Below are the code and all the weights of a small trained network. Each question names an input and a class and asks about switching units off, where a switched-off unit gives its printed mean instead of its output.

import numpy as np


def w(rows, s, z=0):
    codes = np.array(rows[::2]) - 128.0
    scale = np.full(codes.shape[1], s)
    scale[-1] = z or s
    return codes * scale


def f(y):
    return y / 2 * (1 + np.tanh(0.7978845608 * (y + 0.044715 * y**3)))


def log_softmax(a):
    a = a - a.max(-1, keepdims=True)
    return a - np.log(np.exp(a).sum(-1, keepdims=True))


def net(x, mask):
    res = np.array(x, float).reshape(1, 6) / 4 @ E
    y = f(res @ A[0][:, :-1].T + A[0][:, -1])
    res = res + np.where(mask, y, B[0][:, -1]) @ B[0][:, :-1]
    return log_softmax(res[-1] @ U[:, :-1].T + U[:, -1])


A, B = {}, {}
E = w([
[102,159,128,154,80,69,114,1,88,81,174],'x0',
[176,143,124,123,118,229,157,45,141,214,113],'x1',
[131,177,119,152,43,142,238,123,113,108,86],'x2',
[91,135,99,85,63,137,95,97,183,184,51],'x3',
[2,117,97,71,88,203,189,93,143,134,56],'x4',
[235,118,146,23,183,147,227,213,24,173,195],'x5',
],0.0085)
A[0] = w([
[125,115,101,130,139,106,141,112,97,129,95,32],'neuron 0',
[103,136,133,190,122,116,32,123,181,141,97,144],'neuron 1',
[63,116,138,105,91,109,160,123,140,78,119,95],'neuron 2',
[138,134,127,90,115,135,126,115,143,171,124,121],'neuron 3',
[148,129,131,125,138,180,174,177,123,139,122,245],'neuron 4',
[77,139,128,109,109,104,125,111,111,115,85,94],'neuron 5',
[164,122,135,98,199,143,129,210,105,130,159,147],'neuron 6',
[120,118,118,51,160,82,13,85,113,146,170,85],'neuron 7',
[135,80,119,95,181,134,95,157,105,129,137,101],'neuron 8',
[87,128,131,99,113,112,117,66,128,140,142,37],'neuron 9',
[158,143,140,175,145,95,173,114,119,111,158,149],'neuron 10',
[145,134,154,118,110,141,109,120,126,93,136,122],'neuron 11',
[164,102,114,148,163,151,159,209,104,116,115,115],'neuron 12',
[132,127,134,108,141,106,109,108,106,133,126,196],'neuron 13',
[102,176,136,88,195,132,108,155,120,139,159,92],'neuron 14',
[145,137,132,159,152,58,133,89,94,99,185,160],'neuron 15',
[142,127,125,110,129,202,158,95,127,185,105,109],'neuron 16',
[124,137,104,131,149,143,133,121,131,130,139,47],'neuron 17',
[140,127,115,92,139,252,173,106,149,205,85,97],'neuron 18',
[56,142,131,158,74,86,41,98,194,125,64,225],'neuron 19',
[55,129,128,64,84,96,181,120,118,112,112,160],'neuron 20',
[97,126,130,114,89,118,152,146,142,123,117,154],'neuron 21',
[144,123,140,109,125,176,110,110,116,93,104,5],'neuron 22',
[116,121,116,153,133,120,60,109,168,112,93,14],'neuron 23',
[121,125,129,86,109,193,145,114,142,170,104,138],'neuron 24',
[148,132,129,166,129,88,122,88,108,128,150,201],'neuron 25',
[182,124,130,185,98,78,158,86,86,73,161,67],'neuron 26',
[149,124,132,121,192,164,122,197,130,138,137,136],'neuron 27',
],0.011,0.0019)
B[0] = w([
[134,126,160,158,121,128,138,157,108,125,100,127],'neuron 0',
[109,66,133,130,141,139,87,91,217,63,181,211],'neuron 1',
[110,125,91,95,171,107,137,188,90,104,34,165],'neuron 2',
[97,98,174,144,129,133,128,60,138,134,127,148],'neuron 3',
[144,160,144,195,58,115,131,150,180,142,149,179],'neuron 4',
[107,139,90,183,160,155,127,155,102,123,59,160],'neuron 5',
[75,138,151,134,184,140,162,210,168,158,212,201],'neuron 6',
[104,67,145,82,211,131,58,30,19,183,107,191],'neuron 7',
[125,120,122,112,183,119,89,153,93,221,120,164],'neuron 8',
[167,124,110,136,64,114,142,194,164,81,62,163],'neuron 9',
[118,145,135,128,47,83,142,129,126,76,226,162],'neuron 10',
[150,126,93,91,117,132,128,131,121,121,150,132],'neuron 11',
[135,174,97,170,141,159,157,198,170,137,174,181],'neuron 12',
[96,113,147,144,112,124,86,92,82,151,152,140],'neuron 13',
[145,131,170,162,194,114,87,137,98,166,107,152],'neuron 14',
[173,137,123,109,84,157,125,63,50,102,208,179],'neuron 15',
[133,139,179,111,79,135,126,55,129,206,126,184],'neuron 16',
[134,157,109,102,81,42,96,135,133,125,157,126],'neuron 17',
[160,139,177,97,30,114,146,72,170,253,95,216],'neuron 18',
[107,57,81,129,149,132,79,126,236,25,65,250],'neuron 19',
[118,167,111,138,152,130,141,168,61,160,8,176],'neuron 20',
[127,155,85,122,144,125,160,162,135,115,81,148],'neuron 21',
[172,114,124,139,109,88,159,139,133,130,120,130],'neuron 22',
[179,83,99,118,146,136,88,107,191,92,131,180],'neuron 23',
[156,156,156,167,96,112,135,68,155,174,59,178],'neuron 24',
[88,102,130,127,114,127,160,94,91,61,178,162],'neuron 25',
[178,154,127,142,74,155,171,70,100,57,197,179],'neuron 26',
[135,160,124,105,150,94,155,213,174,159,161,180],'neuron 27',
],0.013,0.018)
U = w([
[174,153,80,127,98,131,160,70,5,28,174,145],'0',
[163,156,136,112,47,136,154,51,149,172,53,127],'1',
[81,162,26,117,128,119,166,132,30,71,3,108],'2',
[119,51,53,135,152,146,63,95,194,45,96,146],'3',
[144,184,128,158,188,118,156,241,169,151,187,7],'4',
[124,113,132,83,236,103,82,155,71,147,183,197],'5',
],0.0075,0.0018)

Each question gives the input, the list of numbers given to net, and the class t.
The units are the neurons (one row each of A and B). Each row of codes is followed by its name. A weight is (code - 128) times the scale printed after its matrix; where a second scale follows, it is the last column's (A, B and U).
mask holds one flag per neuron, in row order. A switched-off neuron (its flag False) gives its mean, the last column of its row in B, instead of its output. The means were averaged over made-up inputs and are rounded, as every weight is.
A unit's drop is (log p(t) with every unit on - log p(t) with that unit switched off) / (log p(t) with every unit on - log p(t) with every unit switched off).
The circuit of an input: a set's keep is (log p(t) with only the set's units on - log p(t) with every unit switched off) / (log p(t) with every unit on - log p(t) with every unit switched off). Starting from the 12 units with the biggest drops (on a tie, the unit counted first), units are removed one at a time, each time the one whose removal leaves the highest keep (on an exact tie, the one counted first), for as long as the keep stays at least 0.8.
units of the circuit, in order: the units of the circuit, biggest drop first
unit that matters most: the unit with the biggest drop
k most important neurons: the k neurons with the biggest drops, biggest first
drop when u is switched off: that unit's drop, to one decimal
input [2,-4,6,-7,-3,-7], class 0: units of the circuit, in order : neuron 26
input [-7,6,-7,-3,-5,-5], class 5: units of the circuit, in order : neuron 19; neuron 7
input [7,-8,-7,0,2,3], class 5: 3 most important neurons : neuron 7; neuron 8; neuron 14
input [-5,3,-8,-1,-8,2], class 5: 2 most important neurons : neuron 7; neuron 8
input [-7,3,-8,5,2,8], class 4: 2 most important neurons : neuron 6; neuron 27
input [7,-2,7,-3,5,4], class 2: 2 most important neurons : neuron 20; neuron 2
input [7,7,1,-7,3,7], class 0: 2 most important neurons : neuron 26; neuron 15
input [-2,-6,-7,0,1,7], class 4: 2 most important neurons : neuron 6; neuron 12
input [1,-3,-5,-2,-4,8], class 4: 3 most important neurons : neuron 6; neuron 12; neuron 27
input [5,-7,-7,4,-7,1], class 5: 2 most important neurons : neuron 7; neuron 8
input [-3,0,5,-5,6,-2], class 1: 2 most important neurons : neuron 18; neuron 19
input [5,-7,-5,-7,-7,3], class 0: 2 most important neurons : neuron 15; neuron 26
input [2,5,-8,8,-2,8], class 5: 3 most important neurons : neuron 7; neuron 6; neuron 8
input [-5,4,8,6,0,-8], class 3: unit that matters most : neuron 19
input [-7,-4,5,-2,8,-1], class 2: 2 most important neurons : neuron 2; neuron 20
input [-3,6,-3,-8,5,5], class 4: drop when neuron 6 is switched off : 0.7
input [-6,-4,-6,1,-2,-1], class 5: drop when neuron 7 is switched off : 0.4
input [5,-2,2,7,-2,2], class 2: drop when neuron 1 is switched off : 0.2
